Below is a small trained network, with its code and all its weights. Each question gives an input and a class and asks what happens when units are switched off, that is, made to give their printed mean instead of their output.

import numpy as np


def w(rows, s, z=0):
    codes = np.array(rows[::2]) - 128.0
    scale = np.full(codes.shape[1], s)
    scale[-1] = z or s
    return codes * scale


def f(y):
    return y / 2 * (1 + np.tanh(0.7978845608 * (y + 0.044715 * y**3)))


def log_softmax(a):
    a = a - a.max(-1, keepdims=True)
    return a - np.log(np.exp(a).sum(-1, keepdims=True))


def net(x, mask):
    res = np.array(x, float).reshape(1, 6) / 4 @ E
    y = f(res @ A[0][:, :-1].T + A[0][:, -1])
    res = res + np.where(mask, y, B[0][:, -1]) @ B[0][:, :-1]
    return log_softmax(res[-1] @ U[:, :-1].T + U[:, -1])


A, B = {}, {}
E = w([
[125,136,149,112,107,96,144,162,73,136],'x0',
[94,137,117,118,131,156,147,141,131,92],'x1',
[159,179,113,183,91,141,119,129,138,182],'x2',
[137,135,134,103,148,93,151,147,176,101],'x3',
[91,120,144,117,153,120,103,248,130,163],'x4',
[88,111,145,163,180,68,89,127,156,170],'x5',
],0.015)
A[0] = w([
[169,132,96,160,133,88,166,9,198,101,188],'neuron 1',
[163,138,134,189,111,121,81,78,138,203,254],'neuron 2',
[131,130,100,162,102,135,128,139,116,119,165],'neuron 3',
[155,152,133,125,109,172,144,126,160,126,109],'neuron 4',
[84,108,130,85,163,120,136,193,105,78,251],'neuron 5',
[183,138,127,113,99,192,174,161,142,96,167],'neuron 6',
[152,154,123,118,69,190,176,68,58,82,157],'neuron 7',
],0.014,0.0024)
B[0] = w([
[155,135,238,87,111,176,97,92,195,81,252],'neuron 1',
[171,175,165,228,131,87,75,115,91,168,214],'neuron 2',
[164,149,89,153,186,162,114,78,125,141,148],'neuron 3',
[140,126,108,89,119,133,100,96,192,130,163],'neuron 4',
[72,76,136,109,150,126,151,219,100,131,194],'neuron 5',
[116,146,14,65,125,31,139,74,148,131,195],'neuron 6',
[146,69,84,107,126,247,199,99,29,121,248],'neuron 7',
],0.015,0.02)
U = w([
[48,86,170,141,146,96,137,246,119,119,251],'0',
[182,113,73,139,102,214,190,100,42,126,94],'1',
[148,165,40,112,102,86,142,134,167,138,42],'2',
[195,153,228,144,92,167,98,88,187,81,60],'3',
[192,194,143,255,116,118,90,129,83,210,139],'4',
],0.0086,0.0035)

Each question gives the input, the list of numbers given to net, and the class t.
The units are the neurons (one row each of A and B). Each row of codes is followed by its name. A weight is (code - 128) times the scale printed after its matrix; where a second scale follows, it is the last column's (A, B and U).
mask holds one flag per neuron, in row order. A switched-off neuron (its flag False) gives its mean, the last column of its row in B, instead of its output. The means were averaged over made-up inputs and are rounded, as every weight is.
A unit's drop is (log p(t) with every unit on - log p(t) with that unit switched off) / (log p(t) with every unit on - log p(t) with every unit switched off).
The circuit of an input: a set's keep is (log p(t) with only the set's units on - log p(t) with every unit switched off) / (log p(t) with every unit on - log p(t) with every unit switched off). Starting from all 7 units, units are removed one at a time, each time the one whose removal leaves the highest keep (on an exact tie, the one counted first), for as long as the keep stays at least 0.8.
circuit, biggest first: the units of the circuit, biggest drop first
unit that matters most: the unit with the biggest drop
top k neurons: the k neurons with the biggest drops, biggest first
drop of u: that unit's drop, to one decimal
input [-5,7,-7,6,2,-3], class 0: unit that matters most : neuron 5
input [-5,8,8,-1,6,-7], class 2: top 2 neurons : neuron 6; neuron 4
input [-4,-4,3,3,2,-6], class 2: circuit, biggest first : neuron 6; neuron 7
input [-2,6,8,-4,4,-2], class 4: circuit, biggest first : neuron 7; neuron 1
input [-8,4,3,-1,2,3], class 4: circuit, biggest first : neuron 1; neuron 7
input [-7,-8,-2,1,2,-6], class 2: circuit, biggest first : neuron 7; neuron 6; neuron 1
input [4,-5,5,4,-2,-1], class 4: top 2 neurons : neuron 2; neuron 1
input [4,7,7,5,3,8], class 0: top 2 neurons : neuron 2; neuron 3
input [-3,8,6,1,-1,0], class 3: top 2 neurons : neuron 7; neuron 5
input [6,2,3,5,-4,3], class 3: drop of neuron 7 : 0.1
input [-6,-3,2,-2,-2,2], class 3: drop of neuron 1 : 2.9
input [1,4,0,7,3,-8], class 2: drop of neuron 6 : 1.1
